Where the symbols take the objects:
* | ! %
LZ | HG PJ
MJ | FG DP
CG | FP DH
CH | SZ MB
LL | MP TD
CM | BM ZQ
HG | DD QR
PP | QR DD
MB | NC CH
TN | ZZ GZ
TJ | BT PG
BT | FB QJ
TD | CT LL
BF | DG FF
FT | ZQ BM
ZZ | TJ BL
NF | MH BB
ZG | FF DG
MZ | TN CP
SZ | LL CT
FF | TH BF
DD | MZ PP
FG | DH FP
FP | DP FG
CP | PP MZ
CT | MB SZ
DG | FT ZG
QR | PJ HG
FC | BB MH
BL | GZ ZZ
QZ | QJ FB
ZQ | SF CM
MP | CG BS
DP | LZ MJ
BB | GL NF
QJ | PG BT
FB | SN QZ
PJ | MJ LZ
NC | FC HM
BM | ZG FT
BS | TD MP
SN | CM SF
SF | QZ SN
PG | BL TJ
MH | HM FC
DH | BS CG
TH | NF GL
HM | CH NC
GZ | CP TN
GL | BF TH

The rows follow the links: the fewer symbols apart two objects are, the more alike their rows tend to be.

Each row is also shifted at random along 5 hidden directions that mean nothing.

Some objects, each with a row of numbers:
CG: 35,14,-20,8,22,-24,-25,5,21,3,-16,-1,7,-72,8,7,-2,18,8,55,29,-21,3,97,-26,-11,-19,-3,45,5,-24,-16,-32,-39,8,3,-31,23,13,26,25,16,11,-40,-20,43,9,19,2
PP: 25,0,7,-6,-19,14,22,-8,-23,-23,-17,-55,-5,-20,34,-3,-12,-13,-19,-20,-3,-9,-30,-11,13,23,14,-35,-2,-16,-13,32,31,17,14,10,-19,-24,-9,-11,-22,13,-5,34,-23,-7,33,-6,-31
BF: -13,-10,19,-7,3,24,45,-40,29,-7,-6,-81,-19,11,-10,-3,9,-5,-8,-28,-12,3,-45,-112,25,1,28,-49,1,-32,-39,-8,35,-23,-14,37,-13,-21,-5,-21,14,5,-10,4,-38,-6,29,-4,-47
GZ: 17,11,-14,-12,-22,11,-3,14,-25,3,12,-14,23,3,18,-2,-28,22,-17,11,-26,22,15,15,-24,4,22,11,11,5,19,23,1,36,15,-31,4,13,9,-5,-36,-6,4,18,10,-1,-6,4,21
HM: 31,2,12,1,17,1,-3,-5,-8,8,14,5,-13,2,-9,-11,20,26,30,4,15,1,10,-24,20,-24,15,5,15,-4,-3,-8,9,-8,-16,15,16,-25,0,10,3,5,6,8,6,-8,-24,5,-7
BM: -20,24,-7,20,-32,-9,-22,30,-71,-22,-23,-9,31,-10,57,11,-33,-6,-17,-22,-2,-14,9,83,-30,18,-20,8,2,24,14,46,1,2,43,-6,-14,-1,15,11,-34,12,-10,21,9,-9,27,-29,9
ZZ: -56,-12,-1,-21,5,19,2,-7,7,22,16,11,-12,-2,-23,-9,3,17,12,13,-7,14,14,-19,16,-11,12,13,-1,-12,11,-4,-1,45,-22,-19,10,-11,-23,12,-2,-10,4,15,9,-8,-14,5,7
FG: -48,20,17,6,4,-4,-26,4,-7,2,-8,4,-25,-52,6,13,22,24,34,29,9,-35,16,52,15,-20,-22,7,43,-10,-11,14,6,9,-17,5,3,-15,-10,43,1,9,6,4,23,3,-6,0,-2
FP: 40,14,-23,-4,-22,2,15,-3,-12,26,20,-47,39,37,-11,2,-28,46,-16,-18,-43,39,9,-63,-25,-24,19,7,27,25,12,-9,-17,-11,17,-7,13,32,16,-11,-8,1,-21,1,3,-7,15,-18,25
QZ: -16,2,-27,-8,-2,-7,-1,2,-41,47,24,-34,30,-1,-6,-4,-40,37,-10,4,-24,7,28,14,-10,-26,14,12,18,22,1,2,-13,20,14,-20,-9,11,-8,26,-4,17,-28,7,12,-16,10,-19,18
DD: -36,5,3,-18,-8,32,17,-34,19,-8,-2,-8,-20,-11,-5,-5,0,-4,-10,8,-5,2,4,-12,7,15,28,-21,-3,-18,-25,6,34,25,-5,-9,-3,3,12,2,7,-9,5,-16,-4,-5,8,11,-22
NF: 17,-2,31,-6,-2,0,27,-26,17,1,29,-70,-5,43,-16,8,31,35,11,-12,-38,15,-15,-140,33,-22,51,-26,24,-5,-25,14,41,1,-12,16,28,-13,9,-21,-4,-3,-11,6,22,-29,1,-7,-28
MB: -137,-4,4,6,-9,-19,18,15,-30,-8,21,-75,37,25,25,1,-1,21,-15,-19,-19,13,-29,-56,2,-1,32,-22,14,20,-10,25,19,-21,43,10,-12,-7,19,-28,-18,9,-12,21,3,-16,16,-6,-19
ZG: -57,18,18,4,-19,-15,4,4,7,-27,-2,-52,4,-17,26,28,15,5,-7,14,-22,-25,-26,-8,2,4,14,-33,32,-1,-26,36,25,-3,18,3,-9,7,22,-4,-11,7,3,-3,17,-2,28,5,-18
HG: -6,19,-6,-12,-8,18,5,-27,14,-5,0,-13,-16,-32,2,-1,-3,23,-6,31,-5,3,17,29,-14,9,24,-10,26,-10,-31,9,27,12,-2,-14,-4,16,32,11,1,1,7,-24,4,8,10,13,-8
BS: 92,-4,3,20,16,-33,-38,32,-17,3,-6,72,4,-8,3,4,5,-29,20,3,31,-26,16,87,4,-12,-46,27,-12,24,16,-10,-32,-17,-4,4,-6,-1,-7,29,18,8,-2,-13,14,0,-17,-8,20
FC: -25,32,-14,11,-20,3,-2,8,-66,-8,9,-49,23,-11,38,-8,-26,66,6,-9,-14,22,26,11,-33,-10,45,11,50,22,-6,34,11,-9,35,0,2,-16,41,1,-41,9,-3,31,6,-11,-5,-9,-5

From each start, follow one symbol. Which object do you reach?
Answers are names.
-2,2,-19,-1,-20,-3,-14,29,-42,26,16,5,29,28,1,-1,-27,21,0,-16,-27,19,21,0,-10,-20,-18,35,1,18,47,2,-30,26,-2,-21,11,4,-29,9,-27,2,-19,39,16,-15,-5,-21,44
%	QZ
-45,-6,5,-18,7,26,7,-25,25,-7,-1,46,-31,-13,-17,-9,6,-14,0,19,8,-1,15,17,6,12,11,-2,-18,-24,-4,-7,22,32,-25,-17,8,3,7,6,8,-15,17,-14,2,5,-19,21,-11
%	CP
48,-7,27,8,-8,-6,9,1,42,-28,-9,9,-7,36,2,17,28,-41,-6,-16,-9,-4,-21,-47,14,18,-3,-15,-23,-1,-9,9,25,-6,-4,11,14,10,15,-30,7,-16,4,-16,13,-6,5,3,-8
%	BF
-4,-23,-14,-8,-2,12,2,4,-23,24,13,21,4,35,-16,-16,-17,-2,-3,-23,-14,24,11,-28,15,-6,-11,24,-34,-2,41,-13,-16,29,-11,-15,12,-10,-43,-1,-16,-4,-11,29,-2,-18,-12,-14,26
!	BT
106,-29,6,-19,18,20,14,-21,40,11,3,46,-27,23,-42,-13,11,-40,-3,0,14,4,-7,-32,28,9,-6,-3,-53,-20,8,-27,4,20,-28,-10,9,-3,-23,-5,21,-18,6,-11,-7,-1,-14,14,-7
%	GZ
62,-27,14,12,22,-46,10,24,4,-6,-3,-32,33,26,6,5,5,-43,-19,-22,12,-21,-53,-31,16,3,-9,-32,-34,19,-13,-2,-3,-37,28,26,-26,0,-12,-26,23,14,-10,-7,-13,-10,16,-5,-25
%	SZ
15,19,-17,15,-6,-11,-22,23,-5,-12,7,62,10,14,14,1,1,20,12,13,12,22,31,50,-32,5,7,38,4,25,30,1,-23,-18,14,-12,18,15,39,-7,-16,-16,26,-10,18,13,-39,13,31
!	FC
-151,6,13,5,11,-37,-7,18,-5,1,10,-58,16,-32,19,11,14,25,10,30,-2,-32,-22,6,12,-19,9,-24,40,13,-34,21,17,-12,21,7,-21,-2,4,9,7,16,-9,-3,17,-7,13,3,-24
!	CT
-34,-34,-4,-10,0,-7,37,8,-5,3,10,-63,38,34,0,-2,-21,-45,-53,-36,-11,0,-50,-68,14,21,4,-41,-55,5,-7,12,14,3,34,1,-38,10,-23,-44,0,7,-27,9,-23,-18,34,-10,-24
!	BL
-75,10,0,-3,-2,30,10,-37,17,2,-7,-1,-30,-6,-16,-6,4,12,10,-8,-1,11,8,-26,0,5,10,-3,7,-23,-10,-14,16,0,-27,12,10,-14,1,7,4,-3,10,-5,-13,3,1,5,-10
!	FT
-76,2,-19,0,-3,-11,2,7,-4,24,14,-13,22,30,-12,-1,-9,29,1,-5,-18,26,6,-39,-18,-21,6,18,15,10,20,-17,-29,-19,2,2,17,8,-1,-10,-8,-2,-11,8,0,0,-4,-9,28
%	BS
-99,-18,-3,-5,3,-1,-4,16,-16,1,-5,-3,5,-16,11,-2,-13,-14,-5,2,7,-14,-16,27,10,6,-20,-1,-16,-14,14,7,-14,19,-1,-2,-18,-14,-43,5,-6,10,-5,27,-9,0,3,0,3
%	QJ
21,-19,-10,-10,-6,-2,22,17,-6,2,12,-38,32,21,2,-2,-19,-21,-35,-9,-12,10,-25,-26,-4,14,13,-23,-25,7,6,11,6,12,31,-15,-22,17,-7,-25,-9,-2,-9,7,-8,-11,17,-2,0
%	ZZ
-9,-5,12,9,-1,13,-2,-3,4,-5,10,53,-20,61,-9,-9,22,-14,15,-36,8,21,12,-52,16,5,9,25,-28,0,25,-13,7,1,-18,8,38,-20,4,-21,-4,-19,5,12,15,-18,-33,-3,5
!	HM
-40,-3,-23,-5,3,8,-8,-7,-8,32,12,25,0,6,-22,-6,-25,13,-4,5,-3,8,33,21,-11,-19,-10,26,0,12,11,-20,-22,13,-10,-18,2,11,-9,23,13,3,-12,-10,9,1,-6,-11,25
!	QZ
-45,2,-4,-1,15,-6,-10,2,26,29,28,30,-10,18,-40,-4,26,50,35,28,-7,33,22,-50,0,-40,8,34,27,-1,21,-34,-31,-11,-32,-4,36,4,-3,-1,7,-11,10,-5,15,1,-39,15,32
!	LL
-64,-10,-2,18,14,1,0,3,-43,4,-2,15,-2,20,5,-22,-7,-2,20,-32,25,6,0,-3,11,1,-1,16,-20,3,12,-6,-7,-13,-1,20,0,-34,-7,-2,-7,5,-4,28,-13,-11,-22,-8,-1
%	MB
-25,13,-28,-6,10,-11,-21,14,-40,29,10,-25,23,-72,17,-6,-33,39,-2,49,7,-24,27,112,-20,-17,4,3,42,17,-23,18,-7,17,26,-21,-36,10,2,46,-5,22,-9,-9,4,9,8,6,3
%	BT
-18,-2,-5,0,5,20,5,-28,-7,7,-15,7,-21,-13,-12,-16,-19,-8,1,-15,18,-9,11,17,1,-2,-9,4,-4,-14,-13,-16,2,-2,-17,13,-11,-12,-10,18,18,11,-9,0,-22,-1,9,-15,-12
%	BM
